Below is a small trained network, with its code and all its weights. Each question gives an input and a target symbol and asks what happens when units are switched off, that is, made to give their printed mean instead of their output.

import numpy as np


def w(rows, s, z=0):
    codes = np.array(rows[::2]) - 128.0
    scale = np.full(codes.shape[1], s)
    scale[-1] = z or s
    return codes * scale


def norm(h):
    return h / np.sqrt((h * h).mean(-1, keepdims=True) + 1e-5)


def softmax(a):
    e = np.exp(a - a.max(-1, keepdims=True))
    return e / e.sum(-1, keepdims=True)


def log_softmax(a):
    a = a - a.max(-1, keepdims=True)
    return a - np.log(np.exp(a).sum(-1, keepdims=True))


def net(x, mask):
    ids = ['βεζθλπφψ'.index(c) for c in x.split()]
    T = len(ids)
    res = E[ids] + P[:T]
    u = 0
    for l in range(3):
        r = norm(res)
        for j in range(2):
            rows = slice(4 * j, 4 * j + 4)
            q, k, v = (r @ M[l][rows].T for M in (Q, K, V))
            z = softmax(np.where(np.tri(T) > 0, q @ k.T / 4**0.5, -1e9)) @ v
            o = O[l][rows]
            res = res + np.where(mask[u + j], z, o[:, -1]) @ o[:, :-1]
        u += 2
    return log_softmax(norm(res)[-1] @ U[:, :-1].T + U[:, -1])


Q, K, V, O = {}, {}, {}, {}
E = w([
[116,89,111,141,84],'β',
[124,151,126,147,105],'ε',
[105,222,112,163,178],'ζ',
[118,153,99,100,138],'θ',
[114,87,141,121,90],'λ',
[157,140,128,142,165],'π',
[99,109,4,90,112],'φ',
[125,164,119,90,104],'ψ',
],0.032)
P = w([
[119,255,154,168,122],'0',
[161,120,9,163,166],'1',
[166,103,28,155,157],'2',
[174,96,44,146,153],'3',
[183,87,50,136,150],'4',
[193,80,63,133,141],'5',
[200,82,76,129,133],'6',
[215,70,94,118,118],'7',
[223,68,102,112,111],'8',
[199,83,90,123,118],'9',
],0.0079)
Q[0] = w([
[85,206,156,17,183],'0.h1',
[83,149,93,65,141],'0.h1',
[87,228,106,98,83],'0.h1',
[39,202,176,160,189],'0.h1',
[215,95,173,111,166],'0.h2',
[164,116,128,161,252],'0.h2',
[98,215,133,142,110],'0.h2',
[145,55,196,228,151],'0.h2',
],0.013)
K[0] = w([
[2,108,151,99,137],'0.h1',
[58,144,137,63,127],'0.h1',
[58,161,104,130,110],'0.h1',
[57,96,118,180,205],'0.h1',
[181,127,146,96,163],'0.h2',
[119,86,111,138,175],'0.h2',
[79,162,137,169,126],'0.h2',
[188,82,131,152,167],'0.h2',
],0.016)
V[0] = w([
[147,99,105,116,99],'0.h1',
[129,137,127,74,116],'0.h1',
[9,85,138,122,97],'0.h1',
[107,150,117,160,77],'0.h1',
[209,91,103,129,157],'0.h2',
[117,160,112,151,80],'0.h2',
[92,139,78,124,118],'0.h2',
[106,160,162,155,153],'0.h2',
],0.015)
O[0] = w([
[141,132,207,121,242,161],'0.h1',
[43,85,105,117,189,191],'0.h1',
[70,90,254,81,77,27],'0.h1',
[131,31,176,205,117,180],'0.h1',
[80,205,37,195,126,121],'0.h2',
[89,50,146,162,216,214],'0.h2',
[153,108,254,132,76,255],'0.h2',
[176,152,67,122,105,70],'0.h2',
],0.0071)
Q[1] = w([
[96,156,17,125,108],'1.h1',
[106,128,115,207,93],'1.h1',
[129,104,90,100,156],'1.h1',
[67,99,127,204,105],'1.h1',
[74,155,91,88,197],'1.h2',
[169,207,145,139,136],'1.h2',
[97,222,134,6,161],'1.h2',
[141,173,159,209,180],'1.h2',
],0.015)
K[1] = w([
[132,133,63,128,166],'1.h1',
[184,113,146,238,180],'1.h1',
[63,94,125,105,150],'1.h1',
[157,95,132,215,144],'1.h1',
[1,171,42,96,137],'1.h2',
[95,159,84,235,42],'1.h2',
[51,170,128,119,57],'1.h2',
[125,143,144,204,170],'1.h2',
],0.014)
V[1] = w([
[165,63,92,202,181],'1.h1',
[81,111,128,194,133],'1.h1',
[174,59,173,128,56],'1.h1',
[174,130,53,105,136],'1.h1',
[168,145,114,106,161],'1.h2',
[165,123,141,2,144],'1.h2',
[110,112,118,205,200],'1.h2',
[118,173,113,209,153],'1.h2',
],0.0091)
O[1] = w([
[186,2,124,52,99,254],'1.h1',
[105,166,53,64,106,150],'1.h1',
[196,141,61,139,127,90],'1.h1',
[110,59,159,170,165,200],'1.h1',
[131,69,150,96,107,157],'1.h2',
[123,110,51,112,131,215],'1.h2',
[176,194,169,128,57,194],'1.h2',
[143,160,173,81,116,68],'1.h2',
],0.0086,0.0038)
Q[2] = w([
[148,176,184,121,159],'2.h1',
[115,166,154,100,170],'2.h1',
[110,166,61,92,57],'2.h1',
[179,124,193,247,63],'2.h1',
[224,99,120,106,66],'2.h2',
[35,114,78,74,112],'2.h2',
[5,149,154,152,89],'2.h2',
[39,155,185,96,85],'2.h2',
],0.014)
K[2] = w([
[144,134,155,151,50],'2.h1',
[106,139,107,145,16],'2.h1',
[193,87,35,173,107],'2.h1',
[246,102,200,205,157],'2.h1',
[147,86,168,51,60],'2.h2',
[7,186,143,107,106],'2.h2',
[69,143,99,203,130],'2.h2',
[86,175,118,191,71],'2.h2',
],0.013)
V[2] = w([
[138,178,128,144,2],'2.h1',
[196,135,207,217,140],'2.h1',
[116,169,57,162,91],'2.h1',
[187,107,95,170,226],'2.h1',
[85,148,200,142,109],'2.h2',
[158,199,108,22,150],'2.h2',
[143,74,136,72,99],'2.h2',
[132,217,129,142,156],'2.h2',
],0.0084)
O[2] = w([
[124,70,103,133,254,5],'2.h1',
[93,192,182,66,146,2],'2.h1',
[161,155,72,98,142,144],'2.h1',
[159,220,210,178,119,192],'2.h1',
[138,100,109,168,76,65],'2.h2',
[86,88,117,31,90,100],'2.h2',
[123,154,90,121,150,171],'2.h2',
[156,42,100,128,145,50],'2.h2',
],0.0094,0.0051)
U = w([
[137,151,116,18,98,93],'β',
[247,67,179,109,142,77],'ε',
[75,151,161,82,227,254],'ζ',
[105,87,171,233,161,99],'θ',
[147,143,132,134,3,51],'λ',
[59,74,193,85,106,150],'π',
[116,49,68,114,136,181],'φ',
[196,176,66,165,157,60],'ψ',
],0.017,0.0072)

Each question gives the input, a string of symbols that net reads in full, and the target symbol t.
The units are the heads (4 rows each of Q, K, V and O). Each row of codes is followed by its name. A weight is (code - 128) times the scale printed after its matrix; where a second scale follows, it is the last column's (O and U).
mask holds one flag per head, layer by layer. A switched-off head (its flag False) gives its mean, the last column of its rows in O, instead of its output. The means were averaged over made-up inputs and are rounded, as every weight is.
A unit's drop is (log p(t) with every unit on - log p(t) with that unit switched off) / (log p(t) with every unit on - log p(t) with every unit switched off).
The circuit of an input: a set's keep is (log p(t) with only the set's units on - log p(t) with every unit switched off) / (log p(t) with every unit on - log p(t) with every unit switched off). Starting from all 6 units, units are removed one at a time, each time the one whose removal leaves the highest keep (on an exact tie, the one counted first), for as long as the keep stays at least 0.8.
units of the circuit, in order: the units of the circuit, biggest drop first
most important unit: the unit with the biggest drop
heads that matter: for each layer, one digit per head in row order, 1 if its drop is at least 0.15 and else 0, layers parted by /
drop when u is switched off: that unit's drop, to one decimal
input β φ φ λ, target π: heads that matter => 11 / 00 / 10
input ψ θ φ ε β β π φ θ, target ψ: heads that matter => 11 / 11 / 00
input ε φ ε β, target ε: units of the circuit, in order => 1.h1; 0.h1; 2.h1; 1.h2
input π θ φ θ λ, target λ: heads that matter => 10 / 10 / 00
input θ π φ ψ φ φ ε ζ φ θ, target θ: units of the circuit, in order => 1.h1
input φ φ ζ ζ ε ε θ ψ, target φ: units of the circuit, in order => 0.h1; 2.h1
input ζ φ φ φ θ φ ζ ψ θ, target ζ: heads that matter => 00 / 10 / 00
input φ φ λ ψ φ θ ε, target ε: heads that matter => 10 / 11 / 10
input π π φ ψ π ζ ψ, target π: heads that matter => 10 / 10 / 00
input ψ λ φ φ θ β, target λ: heads that matter => 00 / 10 / 10
input ψ φ λ φ φ π ψ ψ θ, target ψ: heads that matter => 11 / 11 / 10
input ψ θ ε ε β λ, target ε: units of the circuit, in order => 0.h1; 1.h1; 1.h2
input θ θ λ ψ, target θ: heads that matter => 11 / 10 / 00
input θ ψ φ ζ φ θ, target θ: units of the circuit, in order => 1.h1; 0.h2; 0.h1
input ε β β φ λ ψ, target ε: heads that matter => 01 / 00 / 10
input π ζ ζ λ φ φ ζ λ θ θ, target π: units of the circuit, in order => 1.h1; 0.h1; 2.h1
input ζ ε β ε π φ ψ, target ζ: heads that matter => 00 / 10 / 10
input ε θ θ λ φ ζ β, target λ: most important unit => 1.h1
input β θ λ ε ψ, target β: units of the circuit, in order => 1.h1; 2.h2; 0.h2; 0.h1
input π ψ φ ψ ζ ψ θ θ, target π: heads that matter => 10 / 10 / 10
input β ζ π ψ β φ ψ, target β: units of the circuit, in order => 2.h2
input ε θ ε φ φ φ θ, target ε: units of the circuit, in order => 0.h2; 2.h1
input φ φ π π θ φ φ θ, target φ: drop when 1.h1 is switched off => 3.3
input ζ λ θ ψ, target ζ: drop when 2.h1 is switched off => 0.5
